Below is a small trained network, with its code and all its weights. Each question gives an input and a class and asks what happens when units are switched off, that is, made to give their printed mean instead of their output.

import numpy as np


def w(rows, s, z=0):
    codes = np.array(rows[::2]) - 128.0
    scale = np.full(codes.shape[1], s)
    scale[-1] = z or s
    return codes * scale


def f(y):
    return y / 2 * (1 + np.tanh(0.7978845608 * (y + 0.044715 * y**3)))


def log_softmax(a):
    a = a - a.max(-1, keepdims=True)
    return a - np.log(np.exp(a).sum(-1, keepdims=True))


def net(x, mask):
    res = np.array(x, float).reshape(1, 6) / 4 @ E
    y = f(res @ A[0][:, :-1].T + A[0][:, -1])
    res = res + np.where(mask, y, B[0][:, -1]) @ B[0][:, :-1]
    return log_softmax(res[-1] @ U[:, :-1].T + U[:, -1])


A, B = {}, {}
E = w([
[152,104,64,75,80,193,125],'x0',
[153,139,65,132,146,169,131],'x1',
[214,18,116,82,117,161,100],'x2',
[20,134,25,138,140,169,145],'x3',
[146,71,89,137,219,94,164],'x4',
[2,136,171,101,202,93,119],'x5',
],0.0095)
A[0] = w([
[129,134,131,77,112,103,188,27],'neuron 1',
[87,78,86,118,192,114,136,242],'neuron 2',
[49,221,49,110,77,176,161,226],'neuron 3',
[89,143,82,118,100,112,184,31],'neuron 4',
[49,122,68,60,151,209,109,18],'neuron 5',
[40,187,251,173,158,47,124,254],'neuron 6',
[150,157,49,167,254,107,175,109],'neuron 7',
],0.015,0.004)
B[0] = w([
[3,194,185,182,135,65,141,125],'neuron 1',
[124,110,124,162,227,155,90,183],'neuron 2',
[153,126,135,88,199,123,185,217],'neuron 3',
[72,158,104,114,157,175,180,153],'neuron 4',
[106,153,101,27,24,68,65,179],'neuron 5',
[173,122,124,29,161,84,141,252],'neuron 6',
[127,157,117,119,156,130,236,193],'neuron 7',
],0.019,0.025)
U = w([
[78,137,122,178,90,132,138,38],'0',
[88,120,101,114,107,126,80,9],'1',
[111,133,152,150,80,94,109,56],'2',
[191,137,145,152,2,181,100,222],'3',
[98,120,129,161,149,151,102,16],'4',
[102,91,96,186,126,155,111,67],'5',
[74,160,112,172,145,177,173,2],'6',
[162,131,120,75,137,97,165,223],'7',
],0.015,0.0065)

Each question gives the input, the list of numbers given to net, and the class t.
The units are the neurons (one row each of A and B). Each row of codes is followed by its name. A weight is (code - 128) times the scale printed after its matrix; where a second scale follows, it is the last column's (A, B and U).
mask holds one flag per neuron, in row order. A switched-off neuron (its flag False) gives its mean, the last column of its row in B, instead of its output. The means were averaged over made-up inputs and are rounded, as every weight is.
A unit's drop is (log p(t) with every unit on - log p(t) with that unit switched off) / (log p(t) with every unit on - log p(t) with every unit switched off).
The circuit of an input: a set's keep is (log p(t) with only the set's units on - log p(t) with every unit switched off) / (log p(t) with every unit on - log p(t) with every unit switched off). Starting from all 7 units, units are removed one at a time, each time the one whose removal leaves the highest keep (on an exact tie, the one counted first), for as long as the keep stays at least 0.8.
circuit, biggest first: the units of the circuit, biggest drop first
unit that matters most: the unit with the biggest drop
k most important neurons: the k neurons with the biggest drops, biggest first
drop when u is switched off: that unit's drop, to one decimal
input [-6,-7,7,8,1,-1], class 5: 2 most important neurons -> [neuron 6; neuron 3]
input [-4,6,-1,7,6,-2], class 6: 4 most important neurons -> [neuron 6; neuron 2; neuron 4; neuron 7]
input [7,-3,4,5,2,2], class 1: unit that matters most -> neuron 6
input [-5,2,6,6,7,5], class 6: 3 most important neurons -> [neuron 6; neuron 2; neuron 7]
input [3,1,6,-5,7,-7], class 3: 2 most important neurons -> [neuron 6; neuron 3]
input [-1,6,8,7,-4,6], class 1: circuit, biggest first -> [neuron 6; neuron 5]
input [6,1,3,-1,-7,-3], class 3: circuit, biggest first -> [neuron 6; neuron 7]
input [0,3,4,1,7,3], class 6: 2 most important neurons -> [neuron 6; neuron 2]
input [4,6,-4,-7,-1,-7], class 3: circuit, biggest first -> [neuron 6; neuron 3]
input [1,-4,8,7,6,8], class 1: 3 most important neurons -> [neuron 5; neuron 6; neuron 3]
input [4,5,7,-5,7,8], class 4: circuit, biggest first -> [neuron 6; neuron 2]
input [6,-7,7,5,-8,5], class 1: 3 most important neurons -> [neuron 6; neuron 5; neuron 7]
input [6,-5,7,-2,-2,7], class 1: drop when neuron 7 is switched off -> 0.1
input [4,1,8,-3,-3,-3], class 3: drop when neuron 6 is switched off -> 0.3
input [8,-5,6,-4,1,-4], class 3: drop when neuron 4 is switched off -> 0.0
